Below are the code and all the weights of a small trained network. Each question names an input and a class and asks about switching units off, where a switched-off unit gives its printed mean instead of its output.

import numpy as np


def w(rows, s, z=0):
    codes = np.array(rows[::2]) - 128.0
    scale = np.full(codes.shape[1], s)
    scale[-1] = z or s
    return codes * scale


def norm(h):
    return h / np.sqrt((h * h).mean(-1, keepdims=True) + 1e-5)


def f(y):
    return np.maximum(y, 0)


def log_softmax(a):
    a = a - a.max(-1, keepdims=True)
    return a - np.log(np.exp(a).sum(-1, keepdims=True))


def net(x, mask):
    res = np.array(x, float).reshape(1, 6) / 4 @ E
    u = 0
    for l in range(2):
        y = f(norm(res) @ A[l][:, :-1].T + A[l][:, -1])
        res = res + np.where(mask[u : u + 12], y, B[l][:, -1]) @ B[l][:, :-1]
        u += 12
    return log_softmax(norm(res)[-1] @ U[:, :-1].T + U[:, -1])


A, B = {}, {}
E = w([
[163,77,177,90,175,171,181,209],'x0',
[110,2,174,186,193,135,124,99],'x1',
[148,167,167,196,154,123,179,193],'x2',
[229,122,130,105,151,89,111,75],'x3',
[147,150,124,165,43,112,195,116],'x4',
[116,151,77,140,174,81,119,173],'x5',
],0.0066)
A[0] = w([
[123,224,178,38,127,122,96,131,25],'L0N0',
[94,187,39,127,73,90,121,114,188],'L0N1',
[174,108,104,186,140,155,217,228,76],'L0N2',
[142,97,160,137,69,215,119,109,89],'L0N3',
[139,129,69,80,154,108,74,98,91],'L0N4',
[127,177,172,65,126,184,110,181,114],'L0N5',
[162,207,140,206,143,98,139,150,70],'L0N6',
[144,154,103,200,90,156,164,93,4],'L0N7',
[146,90,75,254,100,75,121,25,129],'L0N8',
[142,219,128,81,207,103,25,228,67],'L0N9',
[160,112,117,92,147,56,95,167,20],'L0N10',
[168,120,58,119,154,151,67,177,131],'L0N11',
],0.0075,0.0029)
B[0] = w([
[115,78,140,157,91,254,219,60,188],'L0N0',
[127,108,103,169,17,60,71,105,254],'L0N1',
[150,135,110,101,170,76,150,148,243],'L0N2',
[227,85,118,64,111,169,130,117,183],'L0N3',
[88,100,194,177,151,117,168,199,201],'L0N4',
[48,129,157,232,209,117,159,183,200],'L0N5',
[103,163,155,103,120,170,164,153,203],'L0N6',
[162,84,63,149,112,151,77,19,164],'L0N7',
[72,121,116,144,171,77,90,148,246],'L0N8',
[169,52,125,122,54,205,111,118,237],'L0N9',
[219,91,90,111,103,38,91,151,162],'L0N10',
[134,113,158,178,105,113,62,145,189],'L0N11',
],0.0065,0.005)
A[1] = w([
[215,124,125,100,113,72,85,117,128],'L1N0',
[150,150,94,65,173,148,101,187,91],'L1N1',
[123,196,85,157,122,201,174,207,226],'L1N2',
[48,18,72,137,172,216,102,102,222],'L1N3',
[135,139,153,100,139,87,160,159,14],'L1N4',
[114,198,86,167,19,130,128,122,150],'L1N5',
[113,157,154,217,170,48,148,2,234],'L1N6',
[123,127,166,102,103,176,168,65,250],'L1N7',
[120,202,159,142,207,66,136,133,165],'L1N8',
[151,220,118,77,99,140,143,164,77],'L1N9',
[135,148,172,146,228,133,165,161,204],'L1N10',
[105,148,26,151,41,99,134,117,230],'L1N11',
],0.0091,0.0015)
B[1] = w([
[116,170,121,177,85,148,138,174,184],'L1N0',
[128,140,158,234,115,65,112,104,151],'L1N1',
[63,109,120,99,191,138,146,52,198],'L1N2',
[143,209,161,127,100,133,109,45,254],'L1N3',
[148,141,92,167,137,150,126,172,149],'L1N4',
[71,115,179,137,253,55,13,138,228],'L1N5',
[1,138,153,97,170,75,115,82,210],'L1N6',
[193,77,122,136,59,130,119,77,170],'L1N7',
[119,149,114,106,124,230,188,148,165],'L1N8',
[33,119,190,110,147,139,126,60,153],'L1N9',
[93,164,47,97,75,74,134,123,206],'L1N10',
[216,93,158,207,167,41,56,148,235],'L1N11',
],0.0078,0.0082)
U = w([
[144,169,92,39,118,185,97,189,17],'0',
[157,180,60,32,128,201,85,181,3],'1',
[81,126,161,152,148,97,67,94,141],'2',
[148,186,96,6,113,185,87,203,1],'3',
[160,111,146,103,68,220,137,81,134],'4',
[87,141,101,119,169,128,208,152,128],'5',
[194,106,114,153,108,105,140,191,137],'6',
],0.022,0.019)

Each question gives the input, the list of numbers given to net, and the class t.
The units are the neurons (one row each of A and B). Each row of codes is followed by its name. A weight is (code - 128) times the scale printed after its matrix; where a second scale follows, it is the last column's (A, B and U).
mask holds one flag per neuron, layer by layer. A switched-off neuron (its flag False) gives its mean, the last column of its row in B, instead of its output. The means were averaged over made-up inputs and are rounded, as every weight is.
A unit's drop is (log p(t) with every unit on - log p(t) with that unit switched off) / (log p(t) with every unit on - log p(t) with every unit switched off).
The circuit of an input: a set's keep is (log p(t) with only the set's units on - log p(t) with every unit switched off) / (log p(t) with every unit on - log p(t) with every unit switched off). Starting from the 12 units with the biggest drops (on a tie, the unit counted first), units are removed one at a time, each time the one whose removal leaves the highest keep (on an exact tie, the one counted first), for as long as the keep stays at least 0.8.
circuit, biggest first: the units of the circuit, biggest drop first
unit that matters most: the unit with the biggest drop
k most important neurons: the k neurons with the biggest drops, biggest first
top k neurons in layer l: the k neurons of layer l with the biggest drops, biggest first
drop when u is switched off: that unit's drop, to one decimal
input [7,4,7,4,4,-4], class 6: unit that matters most => L1N6
input [2,4,0,8,2,-6], class 4: circuit, biggest first => [L1N5 L1N11]
input [1,1,5,8,-2,-6], class 4: circuit, biggest first => [L1N5 L1N11]
input [8,-2,-1,4,-8,2], class 6: top 2 neurons in layer 1 => [L1N6 L1N5]
input [6,-5,-1,6,0,-2], class 4: 2 most important neurons => [L0N0 L1N11]
input [5,5,4,4,0,2], class 5: top 3 neurons in layer 0 => [L0N9 L0N3 L0N1]
input [-1,1,-1,-4,-1,-2], class 4: 2 most important neurons => [L0N1 L0N3]
input [5,0,5,-1,-4,8], class 6: 2 most important neurons => [L0N9 L1N6]
input [7,-6,4,6,-8,-5], class 4: top 2 neurons in layer 0 => [L0N9 L0N0]
input [8,-2,0,6,7,5], class 5: top 2 neurons in layer 1 => [L1N11 L1N9]
input [2,-8,-5,2,-3,-5], class 4: top 2 neurons in layer 1 => [L1N7 L1N6]
input [7,6,0,8,5,-3], class 6: top 2 neurons in layer 1 => [L1N3 L1N2]
input [3,0,8,-8,-8,0], class 5: drop when L1N5 is switched off => 0.1
input [2,8,-1,-4,7,-6], class 4: most important neuron => [L0N3]
input [-1,-4,4,5,-3,-3], class 4: drop when L0N0 is switched off => 0.2
input [6,6,-6,-4,-3,0], class 4: drop when L1N5 is switched off => 0.4
